Below is a small trained network, with its code and all its weights. Each question gives an input and a target symbol and asks what happens when units are switched off, that is, made to give their printed mean instead of their output.

import numpy as np


def w(rows, s, z=0):
    codes = np.array(rows[::2]) - 128.0
    scale = np.full(codes.shape[1], s)
    scale[-1] = z or s
    return codes * scale


def norm(h):
    return h / np.sqrt((h * h).mean(-1, keepdims=True) + 1e-5)


def f(y):
    return y / 2 * (1 + np.tanh(0.7978845608 * (y + 0.044715 * y**3)))


def softmax(a):
    e = np.exp(a - a.max(-1, keepdims=True))
    return e / e.sum(-1, keepdims=True)


def log_softmax(a):
    a = a - a.max(-1, keepdims=True)
    return a - np.log(np.exp(a).sum(-1, keepdims=True))


def net(x, mask):
    ids = ['αβγδθλμπστφψ'.index(c) for c in x.split()]
    T = len(ids)
    res = E[ids] + P[:T]
    u = 0
    for l in range(2):
        q, k, v = (norm(res) @ M[l].T for M in (Q, K, V))
        z = softmax(np.where(np.tri(T) > 0, q @ k.T / 2**0.5, -1e9)) @ v
        res = res + np.where(mask[u], z, O[l][:, -1]) @ O[l][:, :-1]
        u += 1
        y = f(norm(res) @ A[l][:, :-1].T + A[l][:, -1])
        res = res + np.where(mask[u : u + 4], y, B[l][:, -1]) @ B[l][:, :-1]
        u += 4
    return log_softmax(norm(res)[-1] @ U[:, :-1].T + U[:, -1])


Q, K, V, O, A, B = {}, {}, {}, {}, {}, {}
E = w([
[79,119,118,197,123,139,203],'α',
[155,135,94,141,243,128,166],'β',
[181,132,110,101,228,121,172],'γ',
[161,101,120,134,124,193,201],'δ',
[189,110,102,117,91,68,200],'θ',
[158,127,100,156,245,151,144],'λ',
[149,110,122,211,213,97,139],'μ',
[80,153,82,125,1,150,75],'π',
[206,106,79,57,139,166,114],'σ',
[169,128,134,135,211,85,148],'τ',
[198,189,116,63,141,112,69],'φ',
[171,116,121,175,224,99,161],'ψ',
],0.0045)
P = w([
[155,162,201,164,255,109,210],'0',
[150,112,111,157,213,112,145],'1',
[153,123,89,158,185,118,147],'2',
[158,131,80,159,164,125,151],'3',
[155,134,74,156,145,120,148],'4',
[150,136,69,164,128,129,144],'5',
[145,142,69,157,112,128,140],'6',
[141,140,67,155,97,136,136],'7',
[139,140,62,156,80,129,136],'8',
[136,138,56,158,63,132,127],'9',
[129,137,47,157,46,135,127],'10',
],0.0033)
Q[0] = w([
[228,186,4,181,160,118,120],'L0H0',
[217,167,20,208,144,133,215],'L0H0',
],0.012)
K[0] = w([
[105,150,116,93,19,153,95],'L0H0',
[102,136,118,129,2,153,123],'L0H0',
],0.01)
V[0] = w([
[172,2,123,127,116,186,174],'L0H0',
[220,119,142,71,119,108,24],'L0H0',
],0.0054)
O[0] = w([
[137,16,141,139,135,165,119,254],'L0H0',
[254,163,197,162,150,131,114,113],'L0H0',
],0.0067,0.0016)
A[0] = w([
[176,212,99,193,166,105,176,180],'L0N0',
[30,9,163,33,133,178,78,5],'L0N1',
[224,203,102,77,115,165,95,148],'L0N2',
[255,53,189,165,121,197,74,21],'L0N3',
],0.0048,0.0029)
B[0] = w([
[101,115,113,114,60,141,79,254],'L0N0',
[108,76,157,148,45,191,113,146],'L0N1',
[82,110,128,163,112,125,112,211],'L0N2',
[158,90,2,148,189,110,117,226],'L0N3',
],0.0073,0.0037)
Q[1] = w([
[8,131,110,117,63,147,128],'L1H0',
[125,35,97,139,179,110,160],'L1H0',
],0.013)
K[1] = w([
[40,164,254,108,98,138,193],'L1H0',
[128,60,20,89,15,126,146],'L1H0',
],0.0093)
V[1] = w([
[170,159,139,2,145,181,105],'L1H0',
[165,102,147,65,124,56,197],'L1H0',
],0.007)
O[1] = w([
[92,161,54,73,51,242,61,1],'L1H0',
[87,17,124,2,47,75,158,101],'L1H0',
],0.0067,0.0025)
A[1] = w([
[121,142,254,112,126,58,179,85],'L1N0',
[70,40,136,79,96,104,114,141],'L1N1',
[179,92,221,156,190,151,150,252],'L1N2',
[55,111,137,85,49,89,84,95],'L1N3',
],0.0073,0.0022)
B[1] = w([
[124,81,123,87,214,184,18,133],'L1N0',
[176,235,176,161,82,126,118,244],'L1N1',
[104,175,120,73,2,190,82,255],'L1N2',
[164,71,123,152,223,173,180,182],'L1N3',
],0.006,0.0031)
U = w([
[42,54,152,213,168,73,185,131],'α',
[70,205,56,46,167,50,168,147],'β',
[180,178,129,57,121,178,202,71],'γ',
[87,68,149,124,19,203,104,178],'δ',
[158,85,153,79,62,2,163,170],'θ',
[50,162,83,95,143,229,70,79],'λ',
[78,92,176,139,166,107,47,111],'μ',
[168,148,149,168,177,196,216,1],'π',
[167,58,24,149,166,155,107,153],'σ',
[184,135,239,136,221,125,150,91],'τ',
[168,229,166,177,97,107,65,180],'φ',
[83,90,165,58,137,110,31,158],'ψ',
],0.009,0.0039)

Each question gives the input, a string of symbols that net reads in full, and the target symbol t.
The units are the heads (2 rows each of Q, K, V and O) and the neurons (one row each of A and B). Each row of codes is followed by its name. A weight is (code - 128) times the scale printed after its matrix; where a second scale follows, it is the last column's (O, A, B and U).
mask holds one flag per unit, layer by layer, with each layer's heads first. A switched-off unit (its flag False) gives its mean, the last column of its rows in O or B, instead of its output. The means were averaged over made-up inputs and are rounded, as every weight is.
A unit's drop is (log p(t) with every unit on - log p(t) with that unit switched off) / (log p(t) with every unit on - log p(t) with every unit switched off).
The circuit of an input: a set's keep is (log p(t) with only the set's units on - log p(t) with every unit switched off) / (log p(t) with every unit on - log p(t) with every unit switched off). Starting from all 10 units, units are removed one at a time, each time the one whose removal leaves the highest keep (on an exact tie, the one counted first), for as long as the keep stays at least 0.8.
units of the circuit, in order: the units of the circuit, biggest drop first
most important unit: the unit with the biggest drop
top k neurons: the k neurons with the biggest drops, biggest first
input δ ψ μ α δ β β, target δ: top 2 neurons : L1N2, L0N3
input π β β δ ψ δ, target β: units of the circuit, in order : L0H0
input σ ψ π σ σ θ α ψ ψ, target φ: units of the circuit, in order : L1H0, L0H0, L0N0
input φ β π ψ, target λ: units of the circuit, in order : L1H0, L0N3, L0H0, L0N0
input μ τ π φ θ γ γ, target ψ: units of the circuit, in order : L1H0, L0N3, L1N0
input δ α σ τ φ γ π θ σ φ, target α: top 2 neurons : L0N2, L1N2
input γ μ β, target β: units of the circuit, in order : L0H0, L0N2, L0N3, L1N3
input τ π μ δ, target γ: top 4 neurons : L0N3, L0N2, L1N3, L1N1
input σ π σ σ, target φ: units of the circuit, in order : L0H0, L1H0, L0N2
input γ λ α α φ ψ π β, target δ: top 4 neurons : L0N3, L0N0, L0N2, L1N1
input σ π φ σ ψ σ θ γ θ γ, target φ: units of the circuit, in order : L0N3, L0H0
input τ ψ μ τ μ τ ψ β, target β: units of the circuit, in order : L0H0, L0N2, L0N1, L0N3
input τ π τ ψ β γ γ, target γ: top 3 neurons : L0N3, L0N2, L1N3
input σ π β θ, target φ: top 3 neurons : L0N3, L0N0, L1N3
input γ σ δ μ μ, target δ: most important unit : L1N2
input μ σ θ δ α γ, target α: units of the circuit, in order : L0H0, L1H0
input λ β γ ψ, target ψ: top 3 neurons : L0N3, L1N0, L1N2
input δ ψ δ θ β γ σ π β δ, target α: top 3 neurons : L0N2, L1N2, L0N0
input β δ φ ψ σ π, target π: top 4 neurons : L1N3, L0N3, L0N2, L1N2
input ψ α θ θ ψ μ, target θ: top 2 neurons : L1N1, L0N2
input σ α δ σ π, target φ: top 2 neurons : L0N1, L0N3
